Below is a small trained network, with its code and all its weights. Each question gives an input and a class and asks what happens when units are switched off, that is, made to give their printed mean instead of their output.

import numpy as np


def w(rows, s, z=0):
    codes = np.array(rows[::2]) - 128.0
    scale = np.full(codes.shape[1], s)
    scale[-1] = z or s
    return codes * scale


def norm(h):
    return h / np.sqrt((h * h).mean(-1, keepdims=True) + 1e-5)


def f(y):
    return np.maximum(y, 0)


def log_softmax(a):
    a = a - a.max(-1, keepdims=True)
    return a - np.log(np.exp(a).sum(-1, keepdims=True))


def net(x, mask):
    res = np.array(x, float).reshape(1, 4) / 4 @ E
    u = 0
    for l in range(3):
        y = f(norm(res) @ A[l][:, :-1].T + A[l][:, -1])
        res = res + np.where(mask[u : u + 4], y, B[l][:, -1]) @ B[l][:, :-1]
        u += 4
    return log_softmax(norm(res)[-1] @ U[:, :-1].T + U[:, -1])


A, B = {}, {}
E = w([
[223,125,213],'x0',
[48,162,176],'x1',
[100,2,45],'x2',
[212,85,162],'x3',
],0.0042)
A[0] = w([
[176,120,47,106],'L0N0',
[138,254,57,250],'L0N1',
[211,127,43,146],'L0N2',
[215,160,77,212],'L0N3',
],0.0074,0.0024)
B[0] = w([
[121,55,152,172],'L0N0',
[60,110,205,253],'L0N1',
[6,83,208,194],'L0N2',
[149,3,250,210],'L0N3',
],0.0065,0.0045)
A[1] = w([
[117,32,185,173],'L1N0',
[153,212,162,253],'L1N1',
[203,105,73,89],'L1N2',
[253,169,199,116],'L1N3',
],0.0047,0.0033)
B[1] = w([
[107,115,91,254],'L1N0',
[193,130,162,203],'L1N1',
[81,99,179,128],'L1N2',
[255,151,181,172],'L1N3',
],0.0095,0.0046)
A[2] = w([
[171,191,237,177],'L2N0',
[56,204,189,3],'L2N1',
[44,50,2,171],'L2N2',
[172,79,28,127],'L2N3',
],0.0071,0.0032)
B[2] = w([
[148,170,39,255],'L2N0',
[55,164,152,170],'L2N1',
[213,204,16,250],'L2N2',
[66,254,123,154],'L2N3',
],0.0045,0.0052)
U = w([
[94,135,6,166],'0',
[92,77,161,139],'1',
[52,203,163,154],'2',
[223,155,185,177],'3',
[145,48,100,93],'4',
[162,155,96,1],'5',
],0.014,0.0081)

Each question gives the input, the list of numbers given to net, and the class t.
The units are the neurons (one row each of A and B). Each row of codes is followed by its name. A weight is (code - 128) times the scale printed after its matrix; where a second scale follows, it is the last column's (A, B and U).
mask holds one flag per neuron, layer by layer. A switched-off neuron (its flag False) gives its mean, the last column of its row in B, instead of its output. The means were averaged over made-up inputs and are rounded, as every weight is.
A unit's drop is (log p(t) with every unit on - log p(t) with that unit switched off) / (log p(t) with every unit on - log p(t) with every unit switched off).
The circuit of an input: a set's keep is (log p(t) with only the set's units on - log p(t) with every unit switched off) / (log p(t) with every unit on - log p(t) with every unit switched off). Starting from all 12 units, units are removed one at a time, each time the one whose removal leaves the highest keep (on an exact tie, the one counted first), for as long as the keep stays at least 0.8.
circuit, biggest first: the units of the circuit, biggest drop first
unit that matters most: the unit with the biggest drop
top k neurons: the k neurons with the biggest drops, biggest first
drop when u is switched off: that unit's drop, to one decimal
input [0,0,8,0], class 0: circuit, biggest first	L2N2, L0N3
input [1,-8,-2,0], class 1: circuit, biggest first	L0N2
input [1,-8,-4,2], class 1: circuit, biggest first	L0N2, L0N3
input [-2,-7,-1,-8], class 1: circuit, biggest first	L0N1, L0N0
input [5,-3,7,-4], class 0: circuit, biggest first	L0N1, L2N3
input [3,-6,3,-4], class 1: top 3 neurons	L0N2, L0N3, L2N0
input [-6,6,1,3], class 0: circuit, biggest first	L0N2, L0N1
input [1,2,1,0], class 0: top 2 neurons	L1N3, L0N1
input [0,-5,0,-8], class 1: top 2 neurons	L0N1, L2N0
input [0,-6,3,1], class 1: top 3 neurons	L0N2, L0N3, L2N0
input [3,5,4,-2], class 0: drop when L0N3 is switched off	0.0
input [2,-7,-2,-3], class 1: drop when L0N2 is switched off	0.1
input [-5,-8,0,-2], class 1: drop when L0N2 is switched off	0.4
input [2,-4,1,-8], class 1: unit that matters most	L0N1
input [4,-3,2,-5], class 1: drop when L0N2 is switched off	0.3
